Moves between objects:
p: JJ->HC, PH->NL, CR->SM, DS->TC, BT->ZZ, RQ->ZQ, QN->RG, ZQ->RQ, BZ->SF, MQ->QC, FJ->BR, NZ->HF, FL->CM, MF->DR, HC->JJ, DZ->MB, HQ->MZ, RN->RT, LD->GF, JF->ZC, LT->TG, FB->MP, CT->HR, ZC->JF, CL->BF, TJ->JR, DP->DQ, CM->FL, QF->SN, TL->HJ, GS->HN, SM->CR, RC->LB, NB->MN, QB->GQ, PB->RF, MD->BS, HD->DN, DQ->DP, SZ->NG, DN->HD, BH->RM, QC->MQ, GQ->QB, DG->QL, FT->RR, RL->HH, RZ->JH, GH->BC, RG->QN, QL->DG, NL->PH, LJ->BN, FD->DD, DH->HM, TC->DS, BR->FJ, MM->PF, MB->DZ, TD->BD, TG->LT, HF->NZ, RT->RN, ZS->FH, LG->TQ, GT->NS, MZ->HQ, SF->BZ, QD->CN, RR->FT, CN->QD, JR->TJ, LB->RC, GN->FQ, TM->FG, DD->FD, ZJ->CH, ML->FM, MN->NB, QR->ZH, SQ->ZB, DR->MF, FM->ML, GG->CZ, QT->CQ, HH->RL, HJ->TL, TQ->LG, LS->NC, NG->SZ, SN->QF, NC->LS, CH->ZJ, FQ->GN, LP->LZ, BN->LJ, FH->ZS, SB->GZ, PZ->NJ, ZH->QR, NQ->CC, FG->TM, BC->GH, BS->MD, GF->LD, JH->RZ, NS->GT, MP->FB, RM->BH, HR->CT, PF->MM, GZ->SB, CZ->GG, RH->MH, LZ->LP, ZB->SQ, RF->PB, CQ->QT, HN->GS, BF->CL, CC->NQ, ZZ->BT, MH->RH, BD->TD, NJ->PZ, HM->DH
m: JJ->LD, PH->MS, CR->LP, DS->DQ, BT->FG, RQ->RM, QN->CQ, ZQ->BH, BZ->DN, MQ->PF, FJ->DZ, NZ->BS, FL->BC, MF->GS, HC->GF, DZ->FJ, HQ->GN, RN->CN, LD->JJ, JF->MH, LT->FH, FB->ML, CT->NB, ZC->RH, CL->JH, TJ->PB, DP->TC, CM->GH, QF->CC, TL->DH, GS->MF, SM->LZ, RC->LG, NB->CT, QB->PZ, PB->TJ, MD->HF, HD->SF, DQ->DS, SZ->ZB, DN->BZ, BH->ZQ, QC->MM, GQ->NJ, DG->SB, FT->DD, RL->LJ, RZ->BF, GH->CM, RG->QT, QL->GZ, LJ->RL, FD->RR, DH->TL, TC->DP, BR->MB, MM->QC, MB->BR, TD->NS, TG->ZS, HF->MD, RT->QD, ZS->TG, LG->RC, GT->BD, MZ->FQ, SF->HD, QD->RT, RR->FD, CN->RN, JR->RF, LB->TQ, GN->HQ, TM->ZZ, DD->FT, ZJ->ZH, ML->FB, MN->HR, QR->CH, SQ->NG, DR->HN, FM->MP, GG->NC, QT->RG, HH->BN, HJ->HM, TQ->LB, LS->CZ, NG->SQ, SN->NQ, NC->GG, CH->QR, FQ->MZ, LP->CR, BN->HH, FH->LT, SB->DG, PZ->QB, ZH->ZJ, NQ->SN, FG->BT, BC->FL, BS->NZ, GF->HC, JH->CL, NS->TD, MP->FM, RM->RQ, HR->MN, PF->MQ, GZ->QL, CZ->LS, RH->ZC, LZ->SM, ZB->SZ, RF->JR, CQ->QN, HN->DR, BF->RZ, CC->QF, ZZ->TM, MH->JF, MS->PH, BD->GT, NJ->GQ, HM->HJ
y: JJ->ZB, PH->GS, CR->BC, DS->NQ, BT->NZ, RQ->MP, QN->QB, ZQ->FB, BZ->RT, MQ->TL, FJ->ZJ, NZ->BT, FL->LP, MF->MS, HC->SQ, DZ->ZH, HQ->LB, RN->SF, LD->SZ, JF->NB, LT->NC, FB->ZQ, CT->MH, ZC->MN, CL->FT, TJ->BN, DP->QF, CM->LZ, QF->DP, TL->MQ, GS->PH, SM->GH, RC->MZ, NB->JF, QB->QN, PB->HH, MD->TM, HD->CN, DQ->SN, SZ->LD, DN->QD, BH->ML, QC->HJ, GQ->RG, DG->BD, FT->CL, RL->RF, RZ->FD, GH->SM, RG->GQ, QL->TD, NL->HN, LJ->JR, FD->RZ, DH->PF, TC->CC, BR->CH, MM->HM, MB->QR, TD->QL, TG->LS, HF->ZZ, RT->BZ, ZS->CZ, LG->FQ, GT->SB, MZ->RC, SF->RN, QD->DN, RR->BF, CN->HD, JR->LJ, LB->HQ, GN->TQ, TM->MD, DD->JH, ZJ->FJ, ML->BH, MN->ZC, QR->MB, SQ->HC, FM->RM, GG->FH, QT->NJ, HH->PB, HJ->QC, TQ->GN, LS->TG, NG->GF, SN->DQ, NC->LT, CH->BR, FQ->LG, LP->FL, BN->TJ, FH->GG, SB->GT, PZ->CQ, ZH->DZ, NQ->DS, FG->BS, BC->CR, BS->FG, GF->NG, JH->DD, NS->GZ, MP->RQ, RM->FM, HR->RH, PF->DH, GZ->NS, CZ->ZS, RH->HR, LZ->CM, ZB->JJ, RF->RL, CQ->PZ, HN->NL, BF->RR, CC->TC, ZZ->HF, MH->CT, MS->MF, BD->DG, NJ->QT, HM->MM
t: JJ->DN, PH->FJ, CR->LG, DS->QT, BT->JH, RQ->GG, QN->DP, ZQ->CZ, BZ->LD, MQ->TD, FJ->PH, NZ->DD, FL->MZ, MF->ZH, HC->HD, DZ->MS, HQ->CM, RN->NG, LD->BZ, JF->RF, LT->FM, FB->ZS, CT->LJ, ZC->PB, CL->FG, TJ->RH, DP->QN, CM->HQ, QF->QB, TL->QL, GS->ZJ, SM->TQ, RC->LP, NB->RL, QB->QF, PB->ZC, MD->RR, HD->HC, DQ->RG, SZ->RT, DN->JJ, BH->LS, QC->BD, GQ->SN, DG->HJ, FT->BS, RL->NB, RZ->ZZ, GH->GN, RG->DQ, QL->TL, NL->BR, LJ->CT, FD->HF, DH->GZ, TC->CQ, BR->NL, MM->GT, TD->MQ, TG->ML, HF->FD, RT->SZ, ZS->FB, LG->CR, GT->MM, MZ->FL, SF->GF, QD->ZB, RR->MD, CN->SQ, JR->MH, LB->LZ, GN->GH, TM->BF, DD->NZ, ZJ->GS, ML->TG, MN->HH, QR->DR, SQ->CN, DR->QR, FM->LT, GG->RQ, QT->DS, HH->MN, HJ->DG, TQ->SM, LS->BH, NG->RN, SN->GQ, NC->RM, CH->HN, FQ->BC, LP->RC, BN->HR, FH->MP, SB->HM, PZ->CC, ZH->MF, NQ->NJ, FG->CL, BC->FQ, BS->FT, GF->SF, JH->BT, NS->PF, MP->FH, RM->NC, HR->BN, PF->NS, GZ->DH, CZ->ZQ, RH->TJ, LZ->LB, ZB->QD, RF->JF, CQ->TC, HN->CH, BF->TM, CC->PZ, ZZ->RZ, MH->JR, MS->DZ, BD->QC, NJ->NQ, HM->SB
f: JJ->FJ, PH->DN, CR->JH, DS->GZ, BT->LG, RQ->NB, QN->HJ, ZQ->MN, BZ->MS, MQ->GQ, FJ->JJ, NZ->FQ, FL->FT, MF->RT, HC->BR, DZ->LD, HQ->MD, RN->DR, LD->DZ, JF->MP, LT->JR, FB->ZC, CT->RM, ZC->FB, CL->LP, TJ->TG, DP->DG, CM->RR, QF->BD, TL->RG, GS->QD, SM->RZ, RC->FG, NB->RQ, QB->QC, PB->ZS, MD->HQ, HD->NL, DQ->QL, SZ->ZH, DN->PH, BH->HR, QC->QB, GQ->MQ, DG->DP, FT->FL, RL->GG, RZ->SM, GH->FD, RG->TL, QL->DQ, NL->HD, LJ->NC, FD->GH, DH->QT, TC->SB, BR->HC, MM->PZ, MB->GF, TD->SN, TG->TJ, HF->GN, RT->MF, ZS->PB, LG->BT, GT->CC, MZ->BS, QD->GS, RR->CM, CN->HN, JR->LT, LB->TM, GN->HF, TM->LB, DD->BC, ZJ->ZB, ML->RH, MN->ZQ, QR->NG, SQ->CH, DR->RN, FM->MH, GG->RL, QT->DH, HH->CZ, HJ->QN, TQ->ZZ, LS->BN, NG->QR, SN->TD, NC->LJ, CH->SQ, FQ->NZ, LP->CL, BN->LS, FH->RF, SB->TC, PZ->MM, ZH->SZ, NQ->NS, FG->RC, BC->DD, BS->MZ, GF->MB, JH->CR, NS->NQ, MP->JF, RM->CT, HR->BH, PF->NJ, GZ->DS, CZ->HH, RH->ML, LZ->BF, ZB->ZJ, RF->FH, CQ->HM, HN->CN, BF->LZ, CC->GT, ZZ->TQ, MH->FM, MS->BZ, BD->QF, NJ->PF, HM->CQ
g: JJ->DH, PH->DS, CR->ZQ, DS->PH, BT->HH, RQ->SM, QN->MB, ZQ->CR, BZ->QL, MQ->SZ, FJ->QT, NZ->PB, FL->ML, MF->SN, HC->HM, DZ->RG, HQ->LT, RN->BD, LD->TL, JF->FD, LT->HQ, FB->BC, CT->BF, ZC->DD, CL->HR, TJ->BS, CM->FM, QF->DR, TL->LD, GS->NQ, SM->RQ, RC->LS, NB->RZ, QB->QR, PB->NZ, MD->JR, HD->SB, DQ->MS, SZ->MQ, DN->GZ, BH->LP, QC->NG, GQ->ZH, DG->SF, FT->RH, RL->ZZ, RZ->NB, GH->MP, RG->DZ, QL->BZ, NL->TC, LJ->TM, FD->JF, DH->JJ, TC->NL, BR->CQ, MM->SQ, MB->QN, TD->RT, TG->MZ, HF->RF, RT->TD, ZS->FQ, LG->CZ, GT->CN, MZ->TG, SF->DG, QD->NS, RR->MH, CN->GT, JR->MD, LB->NC, GN->FH, TM->LJ, DD->ZC, ZJ->NJ, ML->FL, MN->JH, QR->QB, SQ->MM, DR->QF, FM->CM, GG->TQ, QT->FJ, HH->BT, HJ->GF, TQ->GG, LS->RC, NG->QC, SN->MF, NC->LB, CH->PZ, FQ->ZS, LP->BH, BN->FG, FH->GN, SB->HD, PZ->CH, ZH->GQ, NQ->GS, FG->BN, BC->FB, BS->TJ, GF->HJ, JH->MN, NS->QD, MP->GH, RM->LZ, HR->CL, PF->ZB, GZ->DN, CZ->LG, RH->FT, LZ->RM, ZB->PF, RF->HF, CQ->BR, HN->CC, BF->CT, CC->HN, ZZ->RL, MH->RR, MS->DQ, BD->RN, NJ->ZJ, HM->HC
d: JJ->RM, PH->LJ, CR->HJ, DS->TM, BT->DP, RQ->LD, QN->JH, ZQ->GF, BZ->GG, MQ->GH, FJ->CT, NZ->QF, FL->MM, MF->RF, HC->BH, DZ->NB, HQ->NS, RN->ZS, LD->RQ, JF->ZH, LT->QD, FB->NG, CT->FJ, ZC->QR, CL->CQ, TJ->HN, DP->BT, CM->PF, QF->NZ, TL->SM, GS->JR, SM->TL, RC->SB, NB->DZ, QB->DD, PB->DR, MD->NQ, HD->LS, DQ->ZZ, SZ->MP, DN->NC, BH->HC, QC->BC, GQ->FD, DG->LG, FT->PZ, RL->MS, RZ->RG, GH->MQ, RG->RZ, QL->TQ, NL->BN, LJ->PH, FD->GQ, DH->LZ, TC->FG, BR->HR, MM->FL, MB->MN, TD->GN, TG->CN, HF->SN, RT->FH, ZS->RN, LG->DG, GT->MZ, MZ->GT, SF->CZ, QD->LT, RR->NJ, CN->TG, JR->GS, LB->GZ, GN->TD, TM->DS, DD->QB, ZJ->MH, ML->SQ, MN->MB, QR->ZC, SQ->ML, DR->PB, FM->ZB, GG->BZ, QT->BF, HJ->CR, TQ->QL, LS->HD, NG->FB, SN->HF, NC->DN, CH->RH, FQ->BD, LP->HM, BN->NL, FH->RT, SB->RC, PZ->FT, ZH->JF, NQ->MD, FG->TC, BC->QC, BS->CC, GF->ZQ, JH->QN, NS->HQ, MP->SZ, RM->JJ, HR->BR, PF->CM, GZ->LB, CZ->SF, RH->CH, LZ->DH, ZB->FM, RF->MF, CQ->CL, HN->TJ, BF->QT, CC->BS, ZZ->DQ, MH->ZJ, MS->RL, BD->FQ, NJ->RR, HM->LP

In the rows, zero is written as 67.

The rows follow the links: the fewer symbols apart two objects are, the more alike their rows tend to be.

Each row is also shifted at random along 7 hidden directions that mean nothing.

Some objects, each with a row of numbers:
QT: [  58   69   58   76   66   62   74   71   67   67   68   59   77   56   51   57   66   64   62   69   54   75   58   70   69   74   75   60   65   49   53   78   71   91   70   64   46   59   67   66   66   78   61   72   62   53   73   73   58   59   71   75   73   69   65   63   69   70   75   68   66   69   60   70   64   68]
TJ: [  65   67   76   66   69   75   59   68   72   62   63   79   65   62   64   71   58   68   72   82   76   64   68   64   66   65   58   73   65   76   65   61   69   60   64   67   67   82   75   67   59   65   61   67   63   69   68   63   70   68   64   61   75   70   71   67   62   66   74   58   71   67   70   68   65   68]
NC: [  28   58   61   75   68   62   54   60   68   68   74   61   58   75   72   72   79   74   66   67   79   71   65   67   71   75   68   77   70   70   78   79   62   59   65   68   64   78   64   64   68   74   64   69   56   73   74   75   83   73   68   50   84   65   77   78   63   69   60   65   73   72   68   70   68   53]
BC: [  84   57   70   65   56   66   93   64   60   70   67   70   67   73   65   66   64   67   73   68   56   70   75   66   71   66   65   63   71   58   60   67   71   60   75   50   66   53   72   75   75   58   81   75   80   63   62   61   62   67   68   85   52   70   65   58   61   71   69   72   66   61   70   63   73   74]
HJ: [  92   73   67   63   70   56   71   72   66   61   73   76   81   59   63   60   56   73   74   67   56   67   67   59   63   69   67   61   62   63   52   63   70   85   72   65   62   56   70   77   59   67   72   66   76   61   61   69   56   55   73   83   53   67   65   62   61   75   74   69   68   62   65   64   68   74]
GZ: [  88   77   61   67   78   67   48   77   74   62   69   66   67   57   75   69   60   72   70   73   69   73   62   63   61   68   72   74   64   70   73   65   71   74   65   74   69   80   62   65   63   70   66   66   66   68   59   68   70   65   68   58   78   70   71   75   67   67   57   70   68   73   71   62   62   74]
RN: [  59   64   69   63   67   70   71   65   67   79   71   60   58   77   79   75   75   67   67   64   76   59   64   71   68   71   67   77   65   76   81   75   59   58   80   75   78   73   53   61   71   59   82   78   70   77   70   71   69   80   71   54   82   74   69   68   80   58   58   75   59   70   61   70   69   63]
FT: [  51   66   71   69   62   71   72   52   75   64   69   73   63   67   66   74   61   67   76   73   59   71   70   60   71   64   57   69   71   64   58   64   74   57   70   51   69   65   81   71   62   72   64   69   73   62   69   65   65   61   66   69   63   73   65   70   52   71   76   68   66   67   64   66   70   73]
HH: [  56   63   70   70   65   61   68   65   67   64   67   76   69   69   66   68   65   72   69   62   72   61   80   65   66   66   59   71   64   71   60   63   63   60   64   62   65   62   70   70   70   63   64   62   70   68   70   70   68   66   65   73   58   66   63   63   62   75   75   69   72   66   69   72   75   58]
ZC: [  77   60   81   64   69   66   78   62   65   72   68   79   72   73   71   65   67   62   66   68   69   58   70   63   75   60   65   67   63   67   68   64   67   67   68   81   74   66   67   64   63   57   70   74   70   67   65   68   57   70   67   70   67   65   65   65   75   63   67   69   65   65   64   67   68   64]
RT: [  79   64   60   62   59   74   82   74   58   72   62   58   66   70   60   65   67   61   61   66   70   59   76   69   71   68   66   63   69   64   65   64   69   61   71   50   62   61   67   68   73   58   72   70   78   71   72   71   62   73   65   81   56   65   69   66   67   63   68   70   63   68   70   73   71   70]
BR: [  62   76   69   78   70   68   54   79   70   58   71   77   58   55   51   66   54   68   65   74   62   74   60   67   63   65   69   71   63   76   54   54   71   71   64   57   64   86   80   74   57   75   51   53   62   71   69   67   72   57   71   61   77   68   76   68   60   64   86   53   65   77   64   72   59   72]
NB: [  62   64   64   72   73   60   56   67   67   60   72   75   63   64   59   63   61   67   67   63   67   64   64   55   69   60   64   76   59   65   60   64   69   71   60   66   63   82   72   72   55   81   61   63   64   68   74   67   67   61   76   60   76   65   65   72   61   70   76   56   72   74   55   69   67   69]
CN: [  68   69   72   57   77   72   69   71   69   73   62   72   82   67   68   67   67   65   69   78   64   61   65   57   62   73   60   62   56   65   66   70   69   85   80   82   67   72   62   69   54   59   69   71   70   65   66   77   46   73   71   77   74   67   72   60   77   58   66   68   62   60   70   70   66   64]
LB: [  66   62   63   70   71   69   62   64   66   56   66   66   60   60   70   76   53   68   75   69   59   68   72   39   64   61   58   72   57   62   64   57   84   64   70   46   63   75   73   74   49   64   67   72   77   58   64   73   53   65   70   76   69   70   71   75   53   58   69   71   72   68   69   67   71   72]
LT: [  36   61   69   62   72   73   69   60   58   72   58   65   76   70   63   76   77   64   66   68   63   60   74   51   67   67   61   58   57   64   78   61   77   72   67   69   60   63   76   72   48   62   62   58   61   64   64   72   53   75   64   79   65   62   70   70   68   44   70   60   68   62   77   71   74   59]
RG: [  50   70   59   63   71   62   66   63   65   67   69   68   90   63   55   65   76   70   67   52   56   63   75   64   67   66   73   57   65   59   63   64   68   86   66   83   59   48   72   73   63   77   58   49   64   61   66   68   61   59   68   83   54   63   55   66   69   70   77   72   70   64   65   68   72   67]
GT: [  77   74   67   66   62   77   68   71   70   66   69   66   64   66   67   76   56   70   73   76   64   77   69   66   65   71   59   71   71   70   56   63   75   58   76   47   68   69   73   71   68   69   75   72   81   68   67   68   69   65   66   70   64   75   73   68   60   68   70   71   67   66   70   69   69   77]
CM: [  85   68   64   59   70   65   70   67   71   75   67   68   90   73   65   54   72   72   69   74   67   75   58   77   76   77   69   59   72   49   66   79   68   83   71   81   61   52   65   64   77   79   73   80   63   63   72   61   67   63   72   67   60   62   64   62   66   84   55   64   73   57   65   55   65   66]
BD: [  57   68   66   68   63   73   63   64   70   67   72   63   54   63   63   86   66   70   73   63   66   65   69   69   64   70   65   75   70   76   68   61   71   48   74   49   69   71   71   72   69   70   74   62   69   75   65   74   80   64   64   64   68   73   71   67   58   56   77   66   64   74   70   68   72   71]
CH: [  66   68   74   65   73   70   56   61   82   71   75   71   60   73   79   67   58   62   70   75   75   69   58   63   67   68   58   78   68   75   62   67   67   61   76   73   80   83   67   61   63   69   69   85   81   75   77   68   66   65   74   47   87   73   70   78   72   76   63   71   59   74   60   69   60   74]
MQ: [ 101   72   65   58   73   68   59   68   69   71   71   65   68   73   73   70   69   66   72   66   70   68   62   68   64   65   71   68   68   67   72   65   72   66   70   77   77   71   67   68   71   68   77   68   74   72   64   63   69   67   70   62   64   67   70   74   72   75   62   69   67   68   68   64   63   81]
DR: [  60   64   65   71   52   75   88   80   66   73   66   60   68   71   47   64   67   65   61   64   69   63   69   87   74   75   70   69   76   60   57   77   65   61   72   43   53   60   62   67   86   73   71   72   68   67   82   68   73   66   64   71   64   70   66   51   69   66   83   62   64   70   58   72   72   63]
QD: [  50   67   64   62   74   73   69   67   63   78   64   58   76   74   67   66   77   63   59   70   69   61   66   65   68   75   70   59   60   63   77   73   67   77   75   74   62   64   60   65   66   64   69   70   65   66   72   74   57   78   67   71   75   63   71   67   79   55   61   67   62   64   70   72   69   60]
MS: [  81   72   68   65   75   61   49   79   73   62   66   69   75   66   71   62   66   70   61   70   77   61   70   72   67   67   67   72   60   69   72   66   61   76   60   82   68   73   64   64   69   74   61   58   65   72   71   66   70   66   68   63   69   61   65   74   73   76   64   66   68   71   68   66   68   67]
NJ: [  67   70   68   58   76   73   67   55   73   76   65   62   80   69   76   71   69   64   66   66   62   65   65   57   65   65   69   62   61   62   72   68   73   81   73   88   73   62   63   58   60   65   68   76   75   57   68   69   47   69   70   70   74   67   61   74   79   62   57   77   59   61   65   67   64   72]
BZ: [  61   67   60   69   73   65   56   82   64   57   68   66   59   56   54   75   59   66   66   62   67   62   66   57   62   70   65   69   60   67   67   55   71   70   66   51   57   80   73   78   50   74   58   54   62   71   68   72   69   66   72   69   74   63   75   72   63   57   83   52   67   78   70   77   72   68]
QB: [  43   70   70   71   60   73   71   61   66   77   67   64   69   71   60   80   82   68   64   52   66   66   69   81   69   64   75   63   80   73   72   68   66   57   70   72   72   57   73   69   77   69   66   54   63   73   66   66   83   68   63   68   62   71   63   64   68   59   73   69   62   69   70   65   69   68]
DQ: [  55   70   62   71   62   70   73   68   57   66   59   57   63   56   62   78   74   64   60   52   62   58   82   64   59   54   79   57   65   73   79   58   70   65   55   65   66   56   66   72   65   56   58   45   61   63   52   68   62   73   58   87   58   65   60   62   69   37   72   74   63   69   80   74   74   70]
DZ: [  77   72   65   60   71   60   59   74   72   61   71   70   82   66   60   55   62   70   67   68   69   69   74   66   71   71   57   63   65   56   52   66   63   76   66   68   65   59   76   73   66   81   63   63   77   68   77   63   69   55   74   71   58   62   61   69   63   94   74   64   68   66   60   69   69   70]
JR: [  81   66   65   60   64   72   70   76   68   69   55   72   81   69   58   54   64   67   64   81   72   71   76   81   74   72   67   60   73   61   62   75   69   70   63   67   59   56   71   67   78   68   63   65   60   63   73   60   68   68   58   76   53   61   68   60   68   77   67   60   73   60   75   64   68   66]
GF: [  90   71   70   67   65   60   70   79   63   68   67   79   69   67   74   61   70   67   66   67   68   67   72   72   62   68   69   60   72   80   71   60   59   68   65   76   80   62   67   73   70   54   69   62   74   75   60   63   67   70   67   76   56   65   67   66   73   75   62   73   64   64   72   69   62   69]
CQ: [ 102   80   67   75   51   67   82   77   67   67   67   70   56   62   77   58   64   64   66   73   70   84   69   91   66   67   78   62   91   77   64   69   57   55   62   59   77   58   63   68   97   58   70   69   72   67   62   61   81   66   60   68   54   72   65   64   69   82   60   79   67   67   73   63   59   79]
DN: [  56   73   61   67   69   64   59   71   70   69   71   59   61   72   80   69   78   70   62   69   79   73   73   78   65   75   71   68   76   77   81   74   58   60   65   74   72   71   65   66   79   66   64   65   66   77   68   70   82   76   65   61   72   64   70   77   69   77   53   74   68   70   75   71   65   61]
TQ: [  72   63   62   65   74   61   62   69   65   70   66   66   77   61   72   65   75   74   67   60   69   60   63   63   69   69   74   66   55   60   77   76   69   84   64   81   61   65   55   67   61   71   69   62   55   64   60   72   64   72   70   68   74   64   71   66   72   61   59   64   77   65   68   62   65   64]
BS: [  75   75   73   75   68   77   61   75   72   67   59   75   68   57   65   72   62   72   67   75   70   67   51   81   63   65   81   73   70   73   76   69   70   73   58   83   65   81   58   62   72   71   62   59   38   66   58   66   77   69   64   53   85   75   75   61   75   53   70   53   76   72   73   60   60   68]
HF: [  58   64   71   60   80   71   51   55   73   71   65   65   70   66   70   82   70   70   69   58   71   54   65   60   67   62   66   74   58   66   76   65   73   70   62   82   68   76   65   66   53   75   65   61   55   64   64   70   65   69   67   62   74   68   62   71   69   52   67   59   71   71   67   64   71   65]

From each start, follow one symbol. Which object do you reach?
Answer with the object's name.
new walk
[  94   78   62   66   68   67   62   85   69   68   57   68   68   62   77   55   64   63   61   76   74   69   66   78   63   65   79   67   68   74   74   68   59   74   56   81   70   76   55   60   74   61   60   65   63   69   64   65   66   73   62   64   74   65   68   69   82   66   57   65   66   67   74   68   61   69]
y: GS
new walk
[ 102   72   65   65   65   74   72   86   70   69   49   74   85   59   58   54   63   71   65   80   70   73   54   90   68   69   83   63   69   52   66   77   71   87   57   82   52   63   55   61   79   74   63   64   42   58   64   59   71   67   63   67   67   67   75   56   75   68   65   53   82   61   73   58   57   69]
f: HQ
new walk
[  44   69   67   73   74   62   50   56   76   65   84   65   63   66   70   74   67   72   73   63   60   77   60   57   64   73   63   72   67   73   64   68   67   64   74   62   70   75   74   72   60   76   67   69   75   70   70   74   73   59   76   57   79   74   72   72   55   74   72   70   67   75   63   66   66   69]
m: HJ
new walk
[  83   69   79   59   78   68   62   58   74   64   68   79   75   69   75   69   59   68   80   75   60   69   65   53   67   66   59   67   61   66   61   63   77   72   75   75   76   66   72   69   56   65   73   77   77   62   60   65   55   62   74   67   67   71   71   69   60   72   61   70   70   57   67   60   63   74]
g: ML
new walk
[  54   61   75   77   66   63   71   59   65   65   73   72   52   73   71   72   67   66   69   57   74   65   71   63   71   59   65   73   65   77   69   63   63   52   65   64   78   77   65   65   63   62   65   68   68   72   66   68   70   67   71   61   76   70   65   73   68   66   68   72   65   73   59   72   66   60]
d: MB
new walk
[  60   62   69   58   75   69   49   47   77   68   75   63   61   77   82   84   71   72   78   63   74   62   69   56   67   63   54   83   68   70   79   67   73   52   71   73   78   73   69   65   63   74   77   73   81   73   72   69   76   70   66   54   74   69   69   81   60   72   56   72   71   71   63   65   74   70]
g: FH
new walk
[  67   67   72   73   64   63   68   63   67   68   66   66   59   66   81   72   72   69   67   61   71   64   72   69   63   59   76   74   67   76   75   71   61   61   61   78   72   72   54   60   71   60   72   66   60   67   56   71   67   73   62   62   78   75   63   63   73   60   63   74   73   69   70   64   70   66]
g: HH
new walk
[  43   68   60   74   71   63   55   74   81   64   79   64   66   66   62   64   68   75   67   75   76   81   59   77   72   88   59   77   73   68   58   78   57   69   75   54   60   79   65   69   72   86   65   73   63   77   78   78   88   62   75   52   83   71   75   66   64   90   71   64   67   75   59   71   70   62]
t: HC
new walk
[  67   64   56   65   76   57   54   76   70   61   81   65   75   66   58   57   64   72   65   66   67   69   59   63   73   78   62   69   60   56   55   71   63   78   78   65   55   71   71   73   59   87   67   71   74   72   82   72   71   53   80   62   74   64   67   72   63   91   72   59   69   74   54   69   65   70]
m: JJ
new walk
[  75   67   77   63   72   59   73   59   70   63   69   79   82   71   76   51   61   65   73   76   66   71   77   51   70   64   53   65   63   65   54   67   70   78   68   75   71   61   71   66   61   60   66   77   81   62   70   68   48   63   73   79   57   66   58   67   64   86   64   74   65   54   62   68   70   66]
d: BR
new walk
[  81   67   71   71   64   67   75   64   72   67   63   68   65   62   80   64   62   68   73   73   71   72   73   67   64   63   68   76   72   67   65   70   66   65   65   64   68   65   58   62   74   61   70   77   70   63   63   68   65   70   65   68   69   75   65   63   65   71   61   79   72   62   67   65   70   68]
m: BT
new walk
[  91   57   82   61   70   68   87   54   64   73   63   66   72   68   79   65   60   61   70   62   56   54   62   49   70   57   66   69   51   52   63   73   72   79   78   76   70   64   52   55   58   51   81   97   80   54   67   69   33   71   75   73   79   74   59   63   81   54   63   80   63   63   52   63   69   68]
f: BC
new walk
[  57   62   74   69   64   73   82   57   61   70   68   70   53   75   74   73   72   60   68   71   65   68   69   58   70   63   63   65   66   75   74   64   71   53   73   58   77   72   74   67   65   49   72   75   71   70   63   69   60   78   66   68   69   67   73   68   67   51   65   69   61   68   72   71   66   64]
g: FL
new walk
[  93   65   72   57   70   71   66   70   65   65   60   72   68   71   72   62   63   64   66   70   76   61   80   70   69   61   61   69   72   72   69   65   69   57   59   69   79   66   72   69   73   60   67   65   75   72   70   57   67   72   57   70   53   63   63   70   68   75   60   70   72   61   72   68   70   73]
m: JR
new walk
[  56   70   61   61   70   62   57   64   64   65   70   64   85   66   63   72   77   75   69   55   64   68   82   69   67   74   67   63   70   66   69   65   66   73   68   70   59   47   72   75   70   75   65   49   74   65   65   68   74   64   64   83   47   64   62   66   62   77   66   76   72   60   76   67   78   67]
p: DG
